Below are the code and all the weights of a small trained network. Each question names an input and a class and asks about switching units off, where a switched-off unit gives its printed mean instead of its output.

import numpy as np


def w(rows, s, z=0):
    codes = np.array(rows[::2]) - 128.0
    scale = np.full(codes.shape[1], s)
    scale[-1] = z or s
    return codes * scale


def f(y):
    return np.maximum(y, 0)


def log_softmax(a):
    a = a - a.max(-1, keepdims=True)
    return a - np.log(np.exp(a).sum(-1, keepdims=True))


def net(x, mask):
    res = np.array(x, float).reshape(1, 5) / 4 @ E
    y = f(res @ A[0][:, :-1].T + A[0][:, -1])
    res = res + np.where(mask, y, B[0][:, -1]) @ B[0][:, :-1]
    return log_softmax(res[-1] @ U[:, :-1].T + U[:, -1])


A, B = {}, {}
E = w([
[224,1,68,207,205,42,44,108,61],'x0',
[215,156,105,158,110,115,169,192,196],'x1',
[83,159,151,214,49,74,96,123,117],'x2',
[131,103,168,209,143,242,130,153,115],'x3',
[133,71,84,93,56,154,69,215,82],'x4',
],0.0067)
A[0] = w([
[105,193,150,141,172,138,168,76,169,29],'n0',
[114,109,111,64,41,170,103,196,107,31],'n1',
[145,129,132,28,188,200,152,138,146,57],'n2',
[97,137,146,182,124,249,134,142,131,23],'n3',
[196,177,115,137,82,135,176,182,196,69],'n4',
[83,192,148,77,73,185,161,145,163,1],'n5',
[67,170,155,195,37,105,121,128,132,31],'n6',
[39,124,139,82,125,164,119,79,87,65],'n7',
[102,168,113,23,94,42,134,121,151,35],'n8',
],0.019,0.0037)
B[0] = w([
[122,152,166,158,183,71,184,58,160,206],'n0',
[117,166,174,153,200,66,192,39,171,218],'n1',
[131,156,25,71,33,97,148,127,141,223],'n2',
[177,119,175,178,93,236,175,164,109,203],'n3',
[35,132,176,72,159,141,47,159,111,212],'n4',
[180,65,92,175,160,77,72,130,99,254],'n5',
[139,152,22,50,53,105,155,125,144,206],'n6',
[42,134,178,73,168,130,35,180,122,205],'n7',
[176,113,166,190,91,252,174,165,110,227],'n8',
],0.018,0.015)
U = w([
[213,2,60,216,172,62,46,137,57,254],'0',
[157,144,172,186,88,252,196,179,113,193],'1',
[122,175,22,57,46,105,159,132,156,37],'2',
[103,183,173,159,196,81,197,54,196,46],'3',
[28,151,174,80,154,147,43,194,111,119],'4',
],0.0082,0.0022)

Each question gives the input, the list of numbers given to net, and the class t.
The units are the neurons (one row each of A and B). Each row of codes is followed by its name. A weight is (code - 128) times the scale printed after its matrix; where a second scale follows, it is the last column's (A, B and U).
mask holds one flag per neuron, in row order. A switched-off neuron (its flag False) gives its mean, the last column of its row in B, instead of its output. The means were averaged over made-up inputs and are rounded, as every weight is.
A unit's drop is (log p(t) with every unit on - log p(t) with that unit switched off) / (log p(t) with every unit on - log p(t) with every unit switched off).
The circuit of an input: a set's keep is (log p(t) with only the set's units on - log p(t) with every unit switched off) / (log p(t) with every unit on - log p(t) with every unit switched off). Starting from all 9 units, units are removed one at a time, each time the one whose removal leaves the highest keep (on an exact tie, the one counted first), for as long as the keep stays at least 0.8.
units of the circuit, in order: the units of the circuit, biggest drop first
unit that matters most: the unit with the biggest drop
top k neurons: the k neurons with the biggest drops, biggest first
drop when u is switched off: that unit's drop, to one decimal
input [-8,1,7,6,-1], class 0: top 2 neurons	[n5 n2]
input [-6,-3,1,-4,2], class 0: units of the circuit, in order	[n5]
input [3,-7,0,7,8], class 3: top 2 neurons	[n1 n8]
input [-7,-7,-8,3,8], class 2: top 3 neurons	[n2 n0 n4]
input [-2,8,-1,7,8], class 3: top 2 neurons	[n1 n8]
input [5,-1,-6,-6,5], class 1: top 2 neurons	[n5 n6]
input [-1,6,3,-5,7], class 3: top 2 neurons	[n1 n7]
input [5,-6,6,-7,-1], class 1: units of the circuit, in order	[n5 n8]
input [7,4,6,2,-8], class 3: top 4 neurons	[n5 n8 n2 n3]
input [-4,-2,5,-5,-5], class 1: top 3 neurons	[n8 n2 n1]
input [4,0,8,-8,-5], class 1: top 3 neurons	[n8 n2 n5]
input [-5,5,-6,0,-3], class 2: top 2 neurons	[n2 n7]
input [-5,3,-1,-6,5], class 1: top 2 neurons	[n8 n0]
input [2,3,4,1,8], class 3: unit that matters most	n1
input [2,1,-6,-2,8], class 3: drop when n1 is switched off	1.5
input [-3,-8,-1,-2,-5], class 4: drop when n7 is switched off	6.1
input [1,5,1,-3,2], class 4: drop when n0 is switched off	0.0
